Each row is followed by its class number.
[-126 -359 -273 -483   -9  505 -294  111  327 -552 -612 -654 -109  437
  262  -72  344 -618  201  106  300 -200  248   12 -178 -233 -171  122
  -52  -51   40 -190 -191] : 6
[-243 -441 -228 -382  -57  477 -178 -108  236 -569 -616 -683 -153  488
  288 -100  424 -542  181  -49  303 -143  314   -9  -49  -61 -180  164
  -48  -35  177 -139 -117] : 2
[-307 -382 -225 -403 -190  393 -300 -146  148 -670 -539 -836   -9  402
  295 -168  443 -510  267   -4  316 -187  253  -21   95    2   -8  152
  -69  -20  330 -100 -145] : 5
[-123 -388  -51 -334 -123  369 -129  150  117  -94 -459 -478  560  501
  207   99  262 -483   48  519  583 -275  388 -134   -3 -116  -62   29
  -89  395 -293 -212 -699] : 5
[ -51 -400   13 -299 -117  462   34  318  176 -105 -475 -433  693  560
  230  127  290 -506  135  724  451 -289  336 -210  -35 -187  -95  153
   41  328 -381 -340 -796] : 0
[-313 -300 -122 -381 -140  449 -234  -44  237 -724 -436 -817   81  398
  398 -139  489 -577  273    1  317  -98  240  -32   60 -133 -131  116
   37  -25  287 -124 -200] : 4
[ -34 -363  -72 -401 -185  515  -95  321  217  -79 -425 -540  747  533
  247  -41  156 -545  199  662  555 -346  297 -188  -41 -186   -2  113
   43  300 -330 -284 -776] : 5
[-178 -335 -251 -476   -6  420 -279   42  321 -498 -447 -581 -205  530
  196  -10  439 -679   93 -125  333 -163  249  134 -103  -56 -144  111
  -55 -143  204  -63    6] : 0
[-187 -348 -170 -515   15  460 -240  -16  379 -568 -562 -641 -127  436
  215   -4  368 -694  102  -39  362 -193  247   96 -193 -158 -221   75
 -118  -38  144 -153  -98] : 4
[ -36 -333   24 -375 -110  500  -32  336  272  -96 -415 -452  687  520
  178  125  190 -557   30  618  546 -293  288 -135 -131 -279 -153  117
  -21  307 -376 -302 -780] : 7
[-282 -441 -102 -323 -166  416 -238  -91  185 -695 -532 -838   -8  412
  361 -148  471 -502  216    2  343 -173  233  -45   32 -107  -41  -47
  -52  -24  226  -77 -233] : 7
[-155 -329  -98 -367  -52  460  -27  200  287 -138 -406 -512  709  544
  264   97  249 -578   85  586  583 -262  485 -122   -4  -76 -158  154
  -77  309 -332 -239 -748] : 7
[-276 -376 -194 -383 -163  439 -327  -21  183 -674 -532 -837  -20  405
  365 -202  461 -516  267   45  314 -163  237  -38   60  -91  -13  102
  -38  -19  260 -136 -222] : 5
[-113 -308  -60 -386  -33  450  -25  233  259  -52 -456 -436  649  564
  180   82  194 -572   59  587  558 -206  443 -149  -23 -144 -143  169
  -80  333 -353 -262 -725] : 6
[ -37 -251  -46 -486  -21  429   23  293  390 -128 -351 -452  628  473
  172  191  262 -775  -23  594  580 -203  291    0 -162 -235 -202   73
 -174  326 -333 -326 -696] : 0
[ -63 -405  -58 -298  -88  476   49  205  160 -112 -428 -452  690  571
  271  149  236 -481   98  684  477 -339  421 -250  -34 -149 -125  182
   31  295 -380 -328 -777] : 1
[-259 -408  -69 -443 -208  443 -301  -40  194 -650 -491 -851   54  427
  267 -153  485 -539  226   -7  289 -263  362 -127   94 -116  -41  124
 -192  -24  337 -118 -206] : 4
[  -6 -406   59 -357 -160  491   16  333  169  -97 -450 -418  731  546
  182   58  244 -474  164  725  472 -323  317 -208  -47 -243  -90  130
   77  286 -403 -314 -794] : 3
[-378 -325  -82 -413 -167  426 -236  -79  208 -722 -481 -899   -1  442
  320 -163  431 -489  251  -29  290 -188  280 -110  115  -88  -43  163
  -26  -73  283 -153 -170] : 1
[ -97 -377  -42 -307  -72  450  -28  222  207  -70 -441 -452  652  567
  270   98  209 -526   37  668  528 -253  442 -165  -14 -136 -136  203
   11  340 -370 -330 -766] : 6
[-133 -389  -81 -313 -112  473    0  226  265  -78 -469 -492  704  546
  294   62  173 -525   93  661  518 -299  410 -225 -120 -207  -99   68
  -73  321 -337 -232 -811] : 1
[-118 -312  -25 -309  -34  512  -18  237  313 -100 -431 -477  688  553
  286   48  212 -556   86  642  510 -175  491 -203   -9 -157 -121  159
  -90  332 -356 -267 -772] : 6
[-289 -461 -140 -279 -210  478 -239  -90  154 -687 -591 -841    0  402
  378 -251  488 -453  253   68  297 -177  271  -79   28 -140  -12   46
    2  -11  209 -117 -206] : 0
[-151 -405 -106 -315   12  501   -4  229  323  -40 -511 -405  643  526
  232  105  212 -530  -52  629  586 -219  524  -72 -126 -175 -197  213
  -94  363 -452 -219 -799] : 2
[-282 -350 -218 -448  -35  462 -229  -78  318 -532 -614 -698 -179  433
  318  -66  396 -577  150  -52  362 -101  276   26  -54  -54 -176  109
  -62  -37   99 -194 -108] : 1
[-185 -508 -263 -381  -56  492 -236  -74  284 -529 -756 -617 -185  436
  225 -259  393 -533  195  -53  327 -137  275   89 -201 -154 -165  144
  -22  -32   72 -115 -114] : 0
[-169 -379  -95 -329  -96  470   -3  192  310  -82 -473 -477  673  497
  333   35  215 -518  104  657  538 -206  461 -130  -95 -180 -121  176
  -88  338 -392 -266 -783] : 1
[-120 -323  -13 -357  -29  439  -56  234  260 -169 -418 -516  649  515
  207  131  317 -626   -9  559  551 -326  397 -109  -26 -125 -123  111
  -91  318 -286 -264 -727] : 0
[-265 -327 -265 -491   89  536 -286   50  486 -505 -636 -638  -56  464
  296   -5  273 -613  143   40  327  -88  440   -5 -120 -139 -325  221
   26  -68    4 -177 -132] : 4
[-269 -405 -183 -368 -171  406 -268 -116  143 -688 -497 -828   19  429
  303 -216  471 -518  246  -23  326 -189  257  -36   96 -102  -25  137
  -88   -5  309 -105 -225] : 2
[-364 -389 -180 -432 -153  399 -288 -162  176 -667 -506 -841  -82  465
  297 -128  470 -509  188 -108  341 -169  266  -12  215   80  -37   97
  -84   -7  360 -145 -148] : 2
[-335 -368 -201 -269 -123  460 -340  -92  239 -604 -428 -735  141  520
  406 -203  394 -411  226  113  278 -144  481  -70  162  -17  -51  272
   62  -60  201  -74 -231] : 4
[-191 -285  -52 -409 -134  356  -85  176  175 -117 -372 -546  633  535
  231   69  254 -544  120  501  571 -224  405 -128   91  -49 -129  204
    2  346 -256 -265 -679] : 5
[ -15 -391  -36 -336  -70  573  -22  362  251  -67 -521 -370  714  522
  221   94  184 -475   89  763  519 -293  345 -163 -154 -311 -106  100
   53  313 -488 -286 -819] : 4
[-231 -469 -269 -236  -10  571 -195 -108  281 -514 -725 -590  -14  404
  383 -183  418 -495  153   77  330  -87  395    7 -185 -157 -219  196
   30  -19   73  -60 -193] : 3
[-132 -271   -7 -383   -1  439    1  233  314 -109 -382 -487  690  468
  258  255  270 -640  -34  579  561 -275  404 -136  -89 -190 -215  135
  -97  310 -365 -255 -746] : 1
[-256 -423 -245 -447   -6  451 -210  -49  273 -586 -647 -661 -171  526
  237  -48  394 -511  148   60  299 -161  378   -2  -47  -43 -215  135
  -89  -67   78 -192 -144] : 7
[-260 -413 -277 -352  -14  423 -158 -169  205 -602 -646 -642 -142  498
  299  -43  470 -492  239  -13  242 -155  324   -5   11   67 -200  182
   64  -66  172 -100 -119] : 3
[-118 -286  -16 -389  -33  455 -133  254  265 -132 -382 -467  681  469
  206  194  289 -574   95  478  586 -262  476 -134   30 -128 -142  169
  -52  354 -330 -244 -684] : 4
[-166 -455 -243 -401 -126  535 -294    3  283 -549 -675 -652 -110  391
  366 -181  373 -493  326   63  272 -135  210   -3 -137 -195 -135   32
   44  -19   53 -129 -158] : 6
[-280 -327 -169 -418 -125  461 -309  -35  219 -637 -319 -712  -21  525
  336 -153  410 -501  149   27  338 -137  245   70  118 -108   -8  124
   40 -132  255 -108  -89] : 2
[ -33 -325   21 -355 -153  509  -93  369  185  -78 -428 -489  733  511
  249   28  179 -524  129  716  554 -322  290 -208 -111 -322  -58   88
   53  329 -403 -300 -782] : 5
[ -82 -299    4 -387  -99  472 -113  324  295 -129 -365 -493  753  455
  263  167  242 -595  126  603  560 -272  399 -170  -46 -243 -126   81
  -41  349 -346 -257 -753] : 4
[ -45 -414  -16 -308  -59  447  -29  290   97  -94 -496 -414  652  538
  185  205  226 -422   62  694  470 -269  420 -253    8 -256 -117  214
   70  310 -403 -314 -759] : 6
[-196 -397 -215 -435  -32  518 -326   74  324 -535 -523 -590 -178  539
  229 -133  389 -559  114  -21  304 -196  278   91 -118 -124 -100  104
   -3 -140  140 -108  -44] : 0
[-106 -347  -80 -404 -101  421  -73  222  262 -130 -374 -477  679  485
  218  109  229 -564   82  544  567 -324  373  -84  -52 -124 -129  175
  -39  343 -350 -294 -762] : 1
[-247 -391 -242 -351  -60  490 -238 -111  259 -577 -567 -632  -62  435
  388 -138  444 -546  221  -27  325 -120  283   44  -86  -84 -212   89
   79  -36  181  -80 -111] : 3
[-163 -267  -99 -417  -51  378  -47  186  266  -90 -393 -491  634  525
  240  133  297 -612   42  546  579 -276  451  -74   14  -51 -186  169
  -77  333 -308 -224 -731] : 3
[-148 -398 -128 -348  -51  450  -30  212  327 -106 -449 -451  645  502
  283  127  261 -568   21  623  592 -244  494  -37 -118 -104 -195  110
 -132  360 -408 -231 -785] : 7
[-168 -456 -256 -452   -6  489 -212  -28  333 -497 -725 -610 -190  398
  245 -117  367 -582  161    1  334  -86  257   93 -200 -190 -171  134
  -78  -53   54 -105 -124] : 6
[-309 -428 -304 -341   -8  492 -180 -153  278 -528 -669 -666  -78  439
  373  -72  368 -506  191  -68  324  -94  338  -33  -78  -67 -205  200
   50  -37  168  -92 -133] : 1
[-143 -373 -121 -429  -97  403  -73  219  285 -104 -422 -483  627  488
  232   71  223 -584   86  577  586 -190  413  -34  -35  -83 -132  175
  -63  341 -324 -273 -714] : 5
[-145 -299  -99 -391   30  449   54  134  341  -98 -413 -464  612  559
  196  178  202 -621  -26  491  553 -234  435 -116  -49  -58 -159  169
 -150  302 -280 -245 -718] : 1
[ -47 -287 -112 -443  -39  512  -21  280  329 -135 -348 -471  634  515
  219  102  242 -616   71  559  571 -330  430  -71 -109 -172 -150  146
  -70  317 -374 -245 -737] : 3
[-107 -273  -71 -391  -15  471  -49  340  303 -108 -464 -465  629  512
  191  135  298 -649   19  582  541 -276  394 -115 -123 -209 -203  133
  -90  315 -358 -253 -733] : 0
[-237 -408 -269 -448  -40  444 -193  -52  269 -536 -628 -647 -183  468
  305 -105  440 -552  187   52  302 -138  409   37 -125 -136 -225  249
  -92  -34  102 -167 -122] : 3
[ -69 -316  -48 -408  -47  484   -8  201  256  -89 -368 -464  673  518
  205  124  223 -559   27  545  598 -299  479 -125  -38 -182 -162  178
  -23  331 -375 -250 -702] : 3
[ -85 -342   74 -292 -154  504  -29  299  244  -75 -383 -502  793  527
  319   84  213 -542   91  702  570 -321  371 -199  -89 -247 -122   93
    9  355 -409 -302 -816] : 7
[  15 -421   54 -369 -130  493   -2  394  218  -84 -487 -417  680  497
  148  137  261 -553   74  686  481 -314  274 -165 -134 -306 -121  137
   12  303 -404 -344 -766] : 0
[-172 -373  -99 -293  -78  480  -89  235  274 -123 -454 -472  698  519
  301   42  254 -488  101  620  567 -230  526 -122  -38 -125 -166  184
  -50  359 -405 -246 -794] : 7
[-279 -363 -227 -464  -75  482 -223  -56  266 -557 -592 -685 -117  456
  284 -111  408 -580  222  -80  322 -129  253   49  -42  -33 -173  211
   -2  -24  230 -148  -93] : 6
[-312 -428 -131 -320 -206  388 -275 -141  149 -685 -465 -813   -8  473
  358 -257  470 -457  264  -26  323 -161  306  -13   98  -55  -26  126
  -33  -40  282  -90 -182] : 7
[-292 -389 -169 -358 -142  419 -265  -72  205 -660 -506 -800   30  440
  337 -203  439 -512  251   26  312 -190  290  -21   41 -131  -49  194
  -79   23  248 -119 -255] : 2
[-113 -388  -86 -300  -45  560  -25  213  307 -189 -391 -497  732  540
  290   33  223 -487   41  641  557 -305  532 -125  -58 -140 -148  155
  -45  329 -418 -245 -820] : 7
[  -1 -480  -59 -397 -150  505   49  342  233  -54 -491 -398  663  528
  209   72  198 -503  139  768  493 -265  337 -121 -147 -206 -108  152
   21  305 -462 -329 -792] : 5
[-282 -350 -135 -514 -117  453 -295   41  222 -694 -483 -868   33  430
  249 -152  398 -559  190   51  347 -196  251  -38   97 -124  -16  159
  -45  -79  271 -184 -199] : 5
[-214 -380 -244 -454   27  555 -211   74  349 -570 -661 -665 -153  462
  263 -162  291 -546  208   27  356 -103  252   52 -172 -214 -159  124
  107  -85  -23 -145 -143] : 6
